In the rows, zero is written as 128.
Here are made-up elements, facts about them, and rows of numbers that follow some of those facts. Name the element behind each unnamed row.

How the elements are related:
α: refers to; σ: is of sort; χ: uses
beke α pesin; beke α nutrali; bristu α soran; bukol α skolim; bukol α trafe; dadrek α trufes; dadrek α granir; dadrek α klupluplon
domur α dopos; domur α grotre; fiplanam α gristi; flagromal α klupluplon; fleflukli α grestam; fleflukli α siflus; fleflukli α fostir; flitrol α trafe
flitrol α megil; graskil α vobru; graskil α lemal; grazon α nekir; grazon α grokil; grazon α dumur; groplon α gamo; groplon α kitrum
grosok α brufe; kipli α mobre; kipli α lazam; klavak α skuvopa; kleklen α sezul; kleta α subune; kleta α kadok; kleta α babrinen
klostam α trufes; klostam α plumu; klutur α flebul; klutur α druplon; kofem α klifotrer; kolis α supin; kolis α mubrom; kolis α gode
kovim α trafe; lemas α nesul; lemas α klupluplon; lofler α lazam; lofler α staridum; maplal α gumeres; maplal α bidrer; nestel α dreruk
nestel α bredri; nestel α skegri; pelik α temem; pelik α mubrom; pelik α puflu; planozum α flopen; plaskol α guklu; plaskol α fufes
plaskol α povodon; plaskol α skadrun; plestomem α gragil; poplis α ketror; poplis α fedos; poplis α sokar; poplis α kadok; puli α brubri
ribril α trafe; ribril α staridum; ribril α zoder; rilu α dogrur; rosel α briplibu; skesa α padim; skesa α klikigrus; skoflo α nudri
stoklu α fostir; stusteni α gino; stusteni α graros; tridu α padim; tugal α graros; tugal α kuzol; tusto α nutrali; vaflos α mapil
vaflos α grokil; vaflos α navom; vola α nekir; vola α miplol; vumor α graros; vumor α briplibu; vumor α dumur; zadrobren α grufak
zadrobren α skopler; zazo α mobre; zazo α sokar; babrinen σ 296; bagrus σ 604; beke σ 380; bidrer σ 296; biska σ 516
botrir σ 951; bredri σ 258; bribro σ 951; briplibu σ 951; bristu σ 951; britribos σ 296; britum σ 296; brubri σ 380
brufe σ 296; brugur σ 296; brutrul σ 516; bukol σ 516; buzostis σ 380; dadam σ 380; dadrek σ 296; dogrur σ 516
domur σ 380; dopos σ 296; dore σ 516; dralos σ 258; dreruk σ 296; druplon σ 296; dubak σ 296; duklan σ 296
dumur σ 951; dupitu σ 516; durel σ 951; faflir σ 296; fedos σ 258; fepir σ 390; fiplanam σ 380; flagromal σ 296
flamik σ 296; flasti σ 296; flebul σ 390; fleflukli σ 380; fletral σ 296; fliflor σ 296; flimak σ 516; flimim σ 296
flinu σ 296; flitrol σ 390; flopen σ 604; flopu σ 380; fostir σ 516; fufes σ 380; gamo σ 258; gino σ 296
gitrem σ 390; gode σ 951; gogi σ 390; gragil σ 516; granir σ 296; graros σ 296; graskil σ 380; grazon σ 380
greflun σ 258; grestam σ 380; gristi σ 604; grokil σ 258; groplon σ 604; grosok σ 390; grotre σ 296; grufak σ 951
gruplon σ 390; guklu σ 296; gumeres σ 951; gurin σ 296; gutrur σ 296; kadok σ 516; kener σ 516; kestim σ 951
ketror σ 258; kipli σ 604; kitrum σ 380; klasor σ 951; klavak σ 258; kledok σ 951; kleklen σ 296; kleta σ 296
klifotrer σ 380; klikigrus σ 296; klober σ 604; klostam σ 516; klufli σ 296; klupluplon σ 380; klutur σ 390; kofem σ 380
kolis σ 604; kovim σ 951; kubir σ 380; kuzol σ 380; lakopal σ 380; lala σ 951; lapi σ 951; lazam σ 951
legis σ 258; leku σ 296; lemal σ 516; lemas σ 604; lemi σ 296; liniflel σ 296; lodrol σ 296; lofler σ 296
lostur σ 604; luse σ 380; lusta σ 258; mapil σ 380; maplal σ 296; meflel σ 296; megil σ 951; miplol σ 258
mobre σ 390; mogi σ 296; mubrom σ 951; navom σ 296; nebu σ 516; nekir σ 516; nestel σ 296; nesul σ 296
nozeflok σ 516; nudogas σ 296; nudri σ 296; nusen σ 296; nutrali σ 604; padim σ 296; pasten σ 296; pelik σ 380
pesin σ 258; planozum σ 951; plapli σ 604; plaren σ 390; plaskol σ 380; plepir σ 604; plestomem σ 380; ploklel σ 296
plugom σ 258; plumu σ 390; pluske σ 296; plutrogrim σ 258; poplis σ 951; pora σ 258; povodon σ 516; puflu σ 516
puli σ 516; ribril σ 951; rilu σ 604; rirek σ 390; ritor σ 380; rofun σ 258; rosel σ 390; ruto σ 380
sezul σ 296; siflus σ 951; skadrun σ 951; skegri σ 296; skesa σ 296; skoflo σ 258; skolim σ 951; skonik σ 296
skopler σ 296; skosagre σ 390; skudrar σ 390; skuvis σ 516; skuvopa σ 604; sobus σ 258; sokar σ 390; soran σ 516
staridum σ 258; stegrem σ 951; stikezas σ 951; stoklu σ 296; stusteni σ 296; subune σ 258; suflupom σ 380; supin σ 380
tapo σ 516; temem σ 516; trafe σ 258; trekladir σ 604; tridu σ 951; triron σ 258; trozon σ 258; trufes σ 604
trufir σ 390; tugal σ 516; tuplok σ 951; tuplus σ 380; tusto σ 296; vaflos σ 951; vekal σ 390; vemun σ 951
vime σ 604; vobesam σ 604; vobru σ 296; vodo σ 604; vola σ 380; vumor σ 951; zadrobren σ 604; zazo σ 296
zoder σ 390; zozol σ 296; bagrus χ leku; bagrus χ ploklel; beke χ dadrek; biska χ liniflel; briplibu χ flagromal; bristu χ graros
bristu χ lusta; britribos χ trufes; britum χ zozol; brubri χ zoder; brugur χ kovim; brugur χ fostir; brutrul χ fliflor; bukol χ lakopal
dadrek χ gutrur; dogrur χ rirek; dopos χ puli; dopos χ klasor; dore χ luse; dralos χ leku; duklan χ mobre; dumur χ sobus
dumur χ tuplok; durel χ puflu; durel χ grazon; fepir χ bribro; fiplanam χ plutrogrim; flamik χ pasten; flasti χ plestomem; flasti χ vobesam
fleflukli χ gino; fleflukli χ gruplon; flinu χ nekir; flinu χ puflu; flinu χ durel; flopen χ plaren; gamo χ botrir; gino χ klufli
gitrem χ mubrom; gode χ kovim; gode χ dralos; gragil χ nudogas; grestam χ fufes; grestam χ navom; grestam χ dreruk; grokil χ durel
grosok χ kener; gutrur χ leku; kadok χ miplol; kener χ durel; kestim χ dralos; kipli χ trafe; kipli χ suflupom; kitrum χ trafe
klasor χ dogrur; klavak χ flasti; klavak χ fostir; klavak χ tuplus; kleklen χ leku; kleklen χ navom; klikigrus χ biska; klober χ mapil
klober χ fostir; klostam χ dubak; kovim χ navom; kubir χ grazon; kuzol χ kestim; lakopal χ vola; lala χ ruto; lala χ flopen
lapi χ bristu; lazam χ greflun; legis χ skudrar; lemal χ ritor; lemas χ lofler; lemas χ flimak; lodrol χ vola; lofler χ durel
lostur χ dubak; lusta χ flinu; mapil χ leku; mapil χ mogi; mapil χ kleklen; maplal χ ritor; meflel χ gurin; megil χ lostur
mubrom χ fufes; mubrom χ druplon; mubrom χ lemas; navom χ puflu; nebu χ sokar; nekir χ kubir; nestel χ gurin; nozeflok χ flinu
nudri χ vumor; nudri χ tapo; nusen χ tuplok; nusen χ tugal; pelik χ navom; pesin χ supin; pesin χ greflun; plapli χ gutrur
plaren χ zadrobren; ploklel χ durel; pora χ zozol; pora χ nudogas; povodon χ lofler; rirek χ soran; rofun χ kubir; sezul χ plepir
siflus χ pasten; skesa χ ketror; skesa χ lemal; skoflo χ buzostis; skonik χ rirek; skopler χ pelik; skosagre χ fostir; skudrar χ gogi
skuvis χ flimim; skuvopa χ faflir; sokar χ gurin; staridum χ miplol; stegrem χ dadam; stikezas χ bredri; stikezas χ lazam; stusteni χ fletral
suflupom χ zoder; supin χ kofem; tapo χ kestim; trafe χ fufes; trekladir χ kleta; trekladir χ fepir; tridu χ kestim; tridu χ vola
tridu χ pluske; tridu χ gurin; triron χ pluske; trozon χ mobre; trozon χ fostir; trufes χ pasten; trufes χ granir; trufir χ skadrun
tugal χ soran; vemun χ sokar; vime χ sobus; vime χ nusen; vobesam χ duklan; vola χ grokil; zazo χ dogrur; zoder χ graskil

Named rows:
[ 97 107 130 113 125 113 127 133 176 121 179 119 117  85 115 109  78 112
 126 119 143 157 152 128 167 148 168 126 139 160  77 144 122 118 145 118
 171 117 162 123 130 180 110 145 107 102 144 128 134 149 138 133]: grosok
[125 122 126 120 131 114 128 121 166 128 160 139 115  94 132 123 103 118
 115 115 126 155 152 128 139 144 136 130 133 148 106 148 125 130 151 128
 136 117 145 122 137 139 127 120 113 133 141 121 138 139 149 134]: plaren
[139 110 144 101 137 123 119 135 137 141 145 120 111 131 110 122 111 117
 136 128 116 138 125 139 153 121 135 139 130 152 115 153 132 133 136 127
 146 114 127 129 105 142 120  96 134 123 138 133 143 142 143 128]: pora
[120 172 115 153 112 136 144  97 117  98 124 152 162 116 150 132 156 126
 117 138 141 128 123 136 126 115 169 110 108 148 127  76  97 120 113 115
 114 134 130 139 136 120 120 122 109 168 142 117 112 146 111 159]: klifotrer
[126 115 135 133  99 119 136 124 149 142 148 132 121 122 129 103 125 124
 125 119 116 142 137 155 143 141 123 111 132 138 128 138 121 116 127 135
 148 117 163 112 139 138 134 116 113 122 128 144 132 144 137 115]: brugur
[116 139 118 121 122 131 113 110 168 133 100 130 105 127 113 157 137 148
 116 144 135 106 118 133 131 127 157 132 122 137 121  97 128 109 131  97
 158 137 138 133  90 141 113 111 132 120 140 144 117 137 107 124]: bribro
[166 123  85 131 152 106 167  59 100 142  96 155 132  56 134 200 165 161
 149 149 135 143 117 145 112 136 163 121 116 150 115 148  87 112 185 116
  73 132 152 139 137  94 129 109 135 183 114 128  80 113 148 171]: flebul
[149  80 177  90 117 135 101 151 150 159 100  88 102 182  80  99  87 131
 134 158  99 118 103 153 195 121 161 169 110 135 113 143 134 121 104 105
 187 119 135 115 108 150  96 105 165  75 145 161 123 128 105  89]: tugal
[137 114 142 109 124 112 115 133 180 153 112 133 103 144 118 119 104 136
 103 139 124 120 128 151 143 141 140 147 101 129 108 128 129 129 136 131
 159 113 125 117 138 126 107 109 128 119 161 141 123 137 117 117]: klasor
[124 183 112 152 108 153 135  98 137 108 125 158 146 123 156 129 161 130
  96 130 123 128 127 121 112 115 131 117 120 139 152  74 114 131 117 113
 110 141 137 133 120 108 140 112 118 154 142 114 124 135 129 137]: fufes
[128 119 142 129 106 119 137 115 150 142 147 139 124 125 124 114 113 121
 122 125 110 146 137 152 144 144 128 113 127 138 123 133 126 122 130 131
 153 115 156 108 143 145 131 113 116 128 124 140 135 141 126 121]: flamik
[113 158  95 126 121 126 133 104 140 120 131 164 128 100 145 168 146 127
 118 124 136 143 139 128 107 119 142 118 133 154 124  93 120 133 155 115
 106 129 131 142 110 120 139 102 115 167 136 104 136 135 145 151]: mobre
[111 146 134 130 144 133 166  94 153 169 178 137 134 123 105  95 111 130
 108 142 124 147  79 142 163 148 125  80 111 145  92 121 115 161 147 135
 182 123 170 108 133 181 116 103 121 126 105 133 134 130 149 137]: ploklel
[122 177 119 131 133 132 116 107 159 134  96 149 117 147 137 155 163 142
 101 131 132 102 106 130 109 113 135 120 107 129 137  81 126 129 121 112
 132 131 111 140  90 110 118  84 124 160 144 130 132 143 110 134]: skadrun
[102 141 108 125 118 132 128 104 157 119 138 144 119  86 132 165 122 129
 124 122 132 151 145 117 129 131 158 125 145 154 114 107 124 117 152  96
 130 130 155 137  99 143 132 127 124 135 133 117 128 133 138 134]: gogi
[ 97 122 138 139  95 133 137 100 142 124 130 120 125 100 118 147 109 126
 153 125 128 153 130 135 170 138 194 109 141 148 104 114 113  85 121  78
 170 119 188 118 105 169 115 156 131 109 121 151 110 147  96 110]: flagromal
[158 154 127 141 126 136 137 101 151 127 146 153 139 124 140 107 134 133
  81 137 105 134 135 131 120 138  96 129 114 129 155 120 124 146 129 141
 115 135 135 118 161 105 140  97 118 148 135 119 130 124 146 138]: supin
[108 137 122 135  91 136 137  99 140 132 126 145 125 118 123 155 129 131
 134 132 117 142 129 141 136 131 150 108 139 143 130  95 126 110 133 100
 148 127 167 120 109 150 137 120 128 129 117 136 128 135 116 120]: dubak
[140 113 169 147 130 127 141  94 158 147 144 109 116 102 122 112  93 129
 140 107 100 166 127 128 183 161 161 122 130 125 109 176 115  96 120  97
 164 102 192  99 132 140 112 149 139 110 120 161 110 146 107  92]: skesa
[107 140 122 135  93 137 136  99 140 131 126 145 126 116 122 155 132 132
 133 132 117 143 130 141 138 132 149 107 138 143 131  94 124 110 133  97
 149 129 166 120 107 150 137 120 129 129 117 137 128 135 116 121]: liniflel

Rows to name:
No name comes twice in this set of rows, the named rows included.
[134 132 130 134 122 140 141 108 157 126 159 134 137 113 125  86 112 127
  96 144 123 137 131 134 149 143 133 127 119 141 117 126 118 135 133 131
 148 137 159 111 157 144 124 130 114 114 140 129 117 132 140 131] -> kubir
[110 109 160 145 103  99 130 122 157 137 156 104 132  97 106 116  66 128
 142 120 113 159 128 149 190 161 169 118 120 132 105 148 104  99 111 113
 178  95 168 126 146 160 107 137 129 117 112 160 128 152 110 126] -> dadrek
[ 99 198 146 144 100 154 105 149 189  99 182 157 142 168 155  66 116  94
  53 103 110 135 153 111 121 117  85 124 127 132 155  64 149 165  90 139
 151 125 113 121 131 134 143  93  94 135 161  97 183 154 136 122] -> brubri
[144 129 152  94 169 151 137 120 135 177 131  99 119 187  73  81 127 139
 116 176 122 100  39 148 184 112 134 120  93 147  93 125 124 167 119 129
 196 141 127 116  95 177  89  68 148 102 118 149 128 121 133 129] -> kener
[166 119 171 131 178 118 113  89 182 126 136  83  98 103  99 123 105 146
 125 114 112 118 124 110 170 161 159 140 126 121 107 197 132  76 109  97
 185 125 155 107 116 151  83 130 124 106 124 176 113 149  77 113] -> tridu
[121 104 118 152  94 149 131 135 177 126 159  88 114  79 136  52 131 139
 108 121 127 126 140 129 157 149 123 133 152 135 143 167 112  99 116 128
 142 151 201 124 116 131 137 156 122  59 141 161 105 140 173  90] -> pelik
[102 121 139 122 138 137 163  98 163 165 183 123 125 115  89  87  87 126
 117 146 131 153  90 142 184 159 149  87 122 153  72 132 120 145 153 120
 206 126 192  98 131 211 108 133 123  92 108 142 126 131 140 124] -> lofler
[ 97 132 132 146  98 143 134 106 144  94 133 116 145  90 121 124 105 126
 134 139 143 143 143 123 173 135 208 128 131 153 102  97 103  88 112  81
 160 134 174 129 123 169 105 173 121 104 141 139  99 147  96 130] -> kofem
[108  83 118 126 104 119 112 163 189 141 130  76  88 100 120  67 139 146
 127 122 153  93 126 152 155 141 145 132 138 136 113 169 113  88 116 138
 167 139 171 136  90 144 110 138 112  56 154 183 107 158 152  94] -> kovim
[102 180 119 128 120 134 109 127 167 122 109 150 118 158 137 142 158 131
  98 126 141 100 113 133 109 107 140 117 109 136 131  61 133 132 110 116
 147 131 102 143  84 127 116  85 114 152 151 124 148 152 107 135] -> gumeres
[ 92 121 158 129  89 127 119 138 174 123 171 123 119 132 118  92  85 104
 124 109 119 152 149 138 168 142 149 115 141 143 109 120 135 111 110 115
 190 109 166 107 126 178 121 135 110  96 136 141 150 158 111 102] -> maplal
[147 152 124 112 135 165 124 116 118 159  80 117 114 187 106 127 192 153
 122 160 112  85  60 144 133  83 118 126 114 137 157  96 126 141 108 113
 137 156 118 139  55 114 124  54 157 123 123 148 125 121 138 116] -> puflu
[173 114 158  84 120 140 108 145 141 180  86 138 104 215 101 117 121 137
  99 166  80 112  99 162 146 107  95 167  95 124 152 113 147 166 122 135
 141 120  99 115 121 100 127  46 169 123 145 133 141 108 138 101] -> dogrur

The same elements again, as new rows of numbers:
Named rows:
[162 144 133 126 130  68 132 140 178  82 162 123 178]: ploklel
[111 104 136 123 108 131 137 116 132 121 173 106 131]: granir
[120 127 148 156  87 131 137 144 124 135 145 143 139]: dadam
[123  99 115 140 137 153 117  94 113 135 158 124 148]: miplol
[137 137 130 182 119 156 150 121  95 143 141 165 137]: plepir
[168 146  92 104  78 157  90 139 196 194  87  99  79]: kovim
[176 156 138 160 123 144  85 127 114 149 120 143  86]: tugal
[186 156 123 157 141  93 120 129 165 112 161 157 169]: kener
[117 140 162 149 123 131 137 129 139 148 146 151 131]: fepir
[193 136 127 138 108  79 105 157 225 114 159 147 183]: durel
[140 138 148 164  76 130 120 160 113 121 116 156 135]: plaskol
[ 95 137  53 134  90  83 119  86  97 108 130 110 151]: leku
[140 129 140 132 103 120  71 123 156 158 147 124 111]: lapi
[145 118 100 128 111 165 142 124 149 155 159 136 143]: puflu
[ 60 148  86  97 109 100 133  98 140 143 153 124 166]: mapil
[152 138 160 161  74 127 144 147  98 145 121 144 128]: graskil
[124 106 133 133  88 132  98 115 140 167 170 122 139]: skolim
[126 124 125 132 144 141 115  95 142 145 174 134  95]: gragil
[ 97 119 145 205 130 136 171 101 167 168 205 122 136]: flebul
[161 133 134 166 102 113  46 138 168 128 127 138  72]: bristu

Rows to name:
No name comes twice in this set of rows, the named rows included.
[128 113 132 107 161 153 121  82 142 163 158 101 122] -> trafe
[100 115 159 146 110 148 163 121 126 162 168 148 155] -> mobre
[157 124 128 134 156 134 108 101 145 132 138 120 125] -> lusta
[113 141 113 136 111  80  56  89 128 147 149 126 117] -> kestim
[129 137 128 122 139 144 120  98 127 168 172 127 130] -> kadok
[ 98 143  34 139 146  79  95  36  95 121 124 117 141] -> dralos
[144 135 149 193  90 134 131 146 109 132 118 171 128] -> rosel
[ 92 127 165 104 120 126 141 125 154 147 173 126 135] -> supin
[ 98 133 175 123 137 140 151 117 148 169 170 136 141] -> zoder
[159 145 158 133 116 116 110 129 130 129 127 104  94] -> zazo
[117 147 175 137 124 105 118 130 137 135 158 136 127] -> lakopal
[114  98 104 144 136 159  94 107 120 117 152 134 157] -> bredri
[126 112 127 120 159 140 121  78 129 150 163 109 134] -> staridum
[126 115 120 159 126 163 101 118 130 139 168 143 111] -> soran

